Each row has a name. Each question is about the rows just above it.

[ 60 174 151 146 144] = S
[107 154 120 116 116] = U
[104 160 101 124 160] = H
[162 139  88 110 110] = M
The value that M holds more than once: => [110]
Which value appears more than once in H? => [160]

[112 112 126 144 140 112]  K
[143 143 123 200 143 117]  G
[115 115 144 110 152  97]  L
[110 153 112 153 110 149]  B
[ 82 118 127 152 146 108]  N
[178 139 117 127  93 169]  E
[207 167 122 115 140 118]  P
Which value appears more than once in L? => [115]
Which value appears more than once in G? => [143]
Which value appears more than once in K? => [112]
Whose row is [110 153 112 153 110 149]? => B
Whose row is [ 82 118 127 152 146 108]? => N
[115 115 144 110 152  97] is in which row? => L

[156 176  57 118 166  58  57 179  99 141 183 198 162 205  74 151 145 165
  85 126 126 184 131 149 203 168  51 194  77] : Z
[201 193 131 215 191  57  53 201  71  41  56 103 182  76  64 162 108  82
 102 188 105 188  60 158 213  69  78  66 200] : V
[187 215 207 200 192  81  78 172  78 188 172 189 209 177  92  87 171 116
  88  76 198  76  86 171  92 158 148 193 207] : D
[177 191 206 149 102 119  95 178  62 185 202 206 139 200 175  47 166 201
 183  38 217  45 201 174  81 197  58 202 210] : W
[174 132 158 197 105 195 203  42 152  48  84  68  67  55 179 133 109 161
 176 162 101 118 168 122 193 134 143  61 197] : A
[ 76 183  82 131 130 148 162  80 187  39 189 202 193 172 137  54 211 207
 198  62  62  75 176  54  67 204 141 170 118] : R
[ 99 131  65  58  45 143 165  56 128  51 196 181  44 160 158  91  65 211
 197 147  67 123 181  77 143 209  85 129  80] : X
[178 185 165  91  34 157 119 162  52 173 218 167  52 198 214  62  45 221
 203  60 188  63 213 148 163 211  47 172 177] : Y
[199 163 194 186 113 170 162  86  99 127  68  76  83  92 138 150  59  71
  91 158 151 133  75 170 207  69 153  69 207] : F
[138 181 187 168 169  83  93 182  90 166  90 144 189 145  62 166 143 166
  70  70 166  55  70 141  48  81 178 172 181] : Q
[123 185  90 128 170 100  96 153 124  59 187 201 206 184 176  55 207 205
 184  66 150 102 195 103 115 190  45 171 139] : C
[169 141 173 133 192  68  53 211  93 209 155 166 153 185 105 173 141 109
  59 125 189 192  97 184 188  95  62 184 151] : J
Whose row is [ 76 183  82 131 130 148 162  80 187  39 189 202 193 172 137  54 211 207
 198  62  62  75 176  54  67 204 141 170 118]? => R
Which row holds [174 132 158 197 105 195 203  42 152  48  84  68  67  55 179 133 109 161
 176 162 101 118 168 122 193 134 143  61 197]? => A
Which value appears more than once in A? => [197]

[146  88 146 144 160] = revof
[136 126 130 141 149] = Pifa
[136  82 121 134 141] = Zepet
[130  61 130 145 145] = sog
[123 131 131 131 131] = Kun
[109 135 131 151 128] = terep
[127 163 138 150 147] = ruda
[133 154 134 133 140] = Fose
[136 118 129 144 151] = pemi
[114 191 142 145 129] = Noz
[136 203 146 146 152] = kupi
[109 146 133 149 127] = ket
Which value appears more than once in Kun? => [131]
Repeated in revof: => [146]
[114 191 142 145 129] is in which row? => Noz
The value that Fose holds more than once: => [133]

[ 89  96 182 106  89  89 134 126]  Ponap
[130  45  45 130  53 136 178 155]  Totor
[116 108 150  85  92  92 160 162]  bedol
[ 94 136 128 101 142 137 142 139]  fur
[169  56  56 184  92 177 126  56]  lol
[139  66  86 133  81 148 156 135]  zeso
[147 190 144 177 193 151  71  80]  taso
Which value appears more than once in lol? => [56]
The value that fur holds more than once: => [142]
Whose row is [169  56  56 184  92 177 126  56]? => lol
The value that Ponap holds more than once: => [89]
Repeated in bedol: => [92]

[113 158 197 119 126 144 209 128 130 157] = zegel
[113 158 197 126 126 144 209 128 130 157] = kurab
[157 142 137 111 113  92 142 142 142 122] = toz
[114 122 114 115 114 114 159  90 122 179] = Farik
The value that kurab holds more than once: => [126]
Repeated in toz: => [142]
The row with [113 158 197 126 126 144 209 128 130 157] is => kurab
Whose row is [113 158 197 119 126 144 209 128 130 157]? => zegel
The row with [114 122 114 115 114 114 159  90 122 179] is => Farik

[132 135  95  80 133  39 147  90  74 120  81 131 154 152 108 150 151 204
 141  93 154 111 140 128 158 155 106 141 157 152 141 113  69 163 151 109
 107 131 100 112 113 134 148 116 137 146 166 145 109 134 127 115  96 133
  95  85  98 173  74 153 115 160] = Danun
[131 151 130 118 127 117 131 119 140 125 122 129 139 148 142 123 135 120
 151 119 112 162 121 117 151 132 127 116 137 158 133 115 122 136 135 143
 146 154  94 115 125 134 125 111 129 103 131 123 126 121 132 120 166 109
  95 136 134 130 132 125 163 113] = dapen
[127 120 115 139 106 185 185 134  63  75 143 112 187 146 174 144 136 125
 112 116 138 114 135 127 174  95 176 133 141 113 120 115 176 185 164 106
 177 137 174 154 116  59 182 150 105 130 114 168 132 138 175 139 140 145
 145 121 115 182 153 113 174  93] = fad
[114 124 132 149 152 101 148 127 150 151 114 138 127 195 180 128 119 110
 174 143  87 156 107 119 180 161 131  83 113 146 124  75 104 173 155 171
 154 149 102  94 155  97 141 117 156 107 143 109 126 149 125 134 205 103
  90 107 152 146 170  80 171 135] = mugis
[ 89 150  69 116  71 171 104 110 150 105 158 113 119 121  91 156 147 125
 157 163  83 126 119 113 184 125 127 137 186 129 137 111  87 143 165 179
  70 116 161 137 123 113 114 185 165  95 155  60 122 124 161  84 129 158
 165 126 131 165 112 125  88 141] = geni
[123  96 129 149 144  59 129 109  93 124 143 134 123 123 123 152 145 177
 112  54 136 127 121 169 169 172 126 140 111 153 142 151  99 115 175 160
 123 116  86 181 154 151 124 158 103 128 148 111 103 128 130 125 163 157
 117 103  60 177 117 195  63 115] = foso
[117 119 114  94 116 137 123 101 117 108 147 127 117 121 151 143 170 123
 131 105 162 140 111 145 151 123 119 127 142 102 147 130 141 134 108 142
 172 151 131 127 147 111 142 137 111 157 133 153 136 151 127 144 157 111
 134 111 154 116 103 137 131 137] = pavu
[138 169 140  96 101 121 144  89 117 130 144  71 151 186  96 113 160 177
 138 109 181  89 154 135  89  89  76 144 161 133 138  93  87 135 202 120
 104 128 165  87 125  80 110 105 139 132 139 169 148 104 124 133 111 117
  91  89 104 142 102 154 126 171] = Raso
[117 119 114  94 116 137 123 101 117 108 147 127 117 121 151 143 170 123
 131 105 162 140 111 145 151 123 119 127 142 102 147 130 141 134 108 142
 172 151 131 127 147 111 142 137 111 157 133 153 136 151 127 144 157 111
 134 111 154 116 103 137 131 137] is in which row? => pavu
Whose row is [114 124 132 149 152 101 148 127 150 151 114 138 127 195 180 128 119 110
 174 143  87 156 107 119 180 161 131  83 113 146 124  75 104 173 155 171
 154 149 102  94 155  97 141 117 156 107 143 109 126 149 125 134 205 103
  90 107 152 146 170  80 171 135]? => mugis
Which row holds [127 120 115 139 106 185 185 134  63  75 143 112 187 146 174 144 136 125
 112 116 138 114 135 127 174  95 176 133 141 113 120 115 176 185 164 106
 177 137 174 154 116  59 182 150 105 130 114 168 132 138 175 139 140 145
 145 121 115 182 153 113 174  93]? => fad

[143 136 143 143 121 106 134] = dal
[132 117 143 117 121 132 117] = Gemor
[ 64  64  62 152  64  89  64] = tosu
Which value appears more than once in tosu? => [64]
Which value appears more than once in dal? => [143]
The row with [ 64  64  62 152  64  89  64] is => tosu
Where do [132 117 143 117 121 132 117] appear? => Gemor

[146 188  42 119 145 133  67 143  94 142] -> kido
[197  65  73 132 145  80  75 148  77 174] -> zasil
[165 169 133  62 165 135 124  61 165  43] -> fol
[ 90 179 124  60 126  55 179  59 176  55] -> telet
[ 92 139  80 169 105 179 119 186  80 142] -> ner
[119 194 127 104 170 186 146  89  82 119] -> sike
[ 59 186 164 126 126 179 171 125  75 109] -> tup
[ 85 198 178  90  59 187  88 109  88  88] -> div
[ 77  96 166 186  53  91 159 187 178 132] -> pesip
[194 136  81 135 159  81  75 107 149  88] -> nadat
[169 126 145  53 179 173 169  61 106 105] -> deni
[156 140  97 139 119  74  69 125 155 193] -> buni
Which value appears more than once in div? => [88]
Repeated in fol: => [165]
Where do [ 59 186 164 126 126 179 171 125  75 109] appear? => tup

[112 197  99 144]  risim
[117 211 106 153]  selo
[129 208 130 165]  von
[138 152 152 109]  folus
[168 168 157 133]  Rak
Which value appears more than once in Rak? => [168]
Repeated in folus: => [152]

[159 176 133 173  74  71  58  66  77 117 143 160 131 189 113 122 109 122
 107 133 154 144 127 129 152  79 177 134  83 143 117 142] = nebu
[100 102  80  88 100  89 134 195 115 116 122 128 195 131  79 165 177 195
 158 119  61 195 174 149  55 106  76 169  85  57 173 110] = Bif
[ 63 157  77  88 156 119 130 143  82  47 183 182 125 145 149 202 168  47
 178 199 102  98 200 204 104 151  80 200 119 107 191 121] = Nep
[115 112 109 104 183 145 120 167 127 200 122 106 189 102 200 111 102 144
 200 160 106 112 104 134 200 193 200 126 177 106 104  96] = kufe
Whose row is [ 63 157  77  88 156 119 130 143  82  47 183 182 125 145 149 202 168  47
 178 199 102  98 200 204 104 151  80 200 119 107 191 121]? => Nep
Where do [100 102  80  88 100  89 134 195 115 116 122 128 195 131  79 165 177 195
 158 119  61 195 174 149  55 106  76 169  85  57 173 110] appear? => Bif
Whose row is [115 112 109 104 183 145 120 167 127 200 122 106 189 102 200 111 102 144
 200 160 106 112 104 134 200 193 200 126 177 106 104  96]? => kufe

[124 156 156 124 124 124] -> tus
[175 164 175 175 145 138] -> donis
[134 134 138  87 120 134] -> Dem
[139  75 165 130 139 139] -> visud
[ 87  61 185 157  87 141] -> Nad
[175 164 147 103 145 146] -> Goper
[ 87  61 163 157  87 141] -> Zerif
The value that visud holds more than once: => [139]
The value that donis holds more than once: => [175]
Repeated in Dem: => [134]
Repeated in Nad: => [87]
Which value appears more than once in Zerif? => [87]
Whose row is [175 164 175 175 145 138]? => donis
Where do [175 164 147 103 145 146] appear? => Goper

[ 96 154 119  91 152  61  78 147  78 154 154] -> gebev
[124 140  65 104 120  71 187 124  89 124  75] -> fira
[ 73 182  65 104 120 182 182  73 182 177 182] -> Zalob
Where do [ 73 182  65 104 120 182 182  73 182 177 182] appear? => Zalob
The value that fira holds more than once: => [124]
Whose row is [ 96 154 119  91 152  61  78 147  78 154 154]? => gebev
Which row holds [124 140  65 104 120  71 187 124  89 124  75]? => fira

[192  86  49 184  65 184  71 184 125 184  86 174  72 199  46 184 147] : pedu
[ 69 187 167  64 184  73 171 191 181  70 144 130  70 169  79 178 182] : pudum
[ 63 175 220  82 139 131 195 194 194  67 162 189 125  54 171 124 139] : temir
[ 69 187 167  64 184  73 171 191 181  85 209  85 144  70 211  94 101] : Lilit
[ 69 187 167  64 184  73 171 191 181 191 209 191 144  70  49 167 165] : Sefid
Repeated in Lilit: => [85]
Repeated in pudum: => [70]
Whose row is [192  86  49 184  65 184  71 184 125 184  86 174  72 199  46 184 147]? => pedu
The row with [ 69 187 167  64 184  73 171 191 181  70 144 130  70 169  79 178 182] is => pudum

[158 107 111 127 168 103 119 171 166 179 103  85 133 159 133 109  77  73
 123 127 212 159 171 140 106 119 130 110 113 102 121 124 105 106 162 127
 132 137 149 139 149 100 137 180 119 110  81 115 151] : zes
[151 118  75 159  72  70  77 110 109  81 100  92 101 115  99 115  77 116
  99 139 212 101 138 121  99 141 157 106 135  78 110 130 101 123 138 139
 131  57 121  81 121 134 169 132  90  88 140 148 155] : zore
[158 107 111 127 168 103 119 171 166 179 103  85 133 159 133 109  77  73
 123 127 212 159 171 140 106 119 149  98 134  89 115 118 111 112 145 139
 119 100 143 106 143 110 158 156  86 101  93 130 150] : buvup
[162 111  95 159 116  79  84 133 111 117 100  97 122 119 116 110  77  93
 102 137 212 117 156 130  89 131 153  97 141 119 112 119 111 114 139 137
 118 182 137  90 137 116 166 143  81  96 108 137 150] : fuzum
[158 107 111 127 168 103 119 171 166 179 103  85 133 159 133 109  77  73
 109 127 212 159 171 140 106 119 130 110 113 102 121 124 105 106 162 127
 132 137 149 139 149 100 137 180 119 110  81 115 151] : silu
Whose row is [151 118  75 159  72  70  77 110 109  81 100  92 101 115  99 115  77 116
  99 139 212 101 138 121  99 141 157 106 135  78 110 130 101 123 138 139
 131  57 121  81 121 134 169 132  90  88 140 148 155]? => zore
Whose row is [158 107 111 127 168 103 119 171 166 179 103  85 133 159 133 109  77  73
 109 127 212 159 171 140 106 119 130 110 113 102 121 124 105 106 162 127
 132 137 149 139 149 100 137 180 119 110  81 115 151]? => silu

[100 101 130  91 134 129 174 101  91 148] -> sud
[164 129 203 135 193 204 107 130 141  99] -> ver
[199 154 211 176 194 206  67 163 181  73] -> Kuvo
[151 148 165 158 160 146 104 150 153 100] -> daro
[175 150 198 174 186 179  76 159 168  87] -> Vil
[ 92  92 119 160 113  92 119 119 154 116] -> zigos
[111 113 155 116 158 140 107 110 107 131] -> rilik
[ 74  74  72  72  68  84 221  66  68 201] -> Dup
Which row holds [151 148 165 158 160 146 104 150 153 100]? => daro
The value that rilik holds more than once: => [107]
The row with [111 113 155 116 158 140 107 110 107 131] is => rilik
Whose row is [100 101 130  91 134 129 174 101  91 148]? => sud

[125 129 130 129 129 130 132 132 127 129 133 127 133 124 132 129 119]  fulom
[127 122 126 135 135 137 128 135 126 135 129 124 122 127 124 125 122]  gek
[123 109 109  46 174 163 109 109 212  58 140  58  58  58 200  64 101]  mudev
Whose row is [123 109 109  46 174 163 109 109 212  58 140  58  58  58 200  64 101]? => mudev
Whose row is [127 122 126 135 135 137 128 135 126 135 129 124 122 127 124 125 122]? => gek
Whose row is [125 129 130 129 129 130 132 132 127 129 133 127 133 124 132 129 119]? => fulom

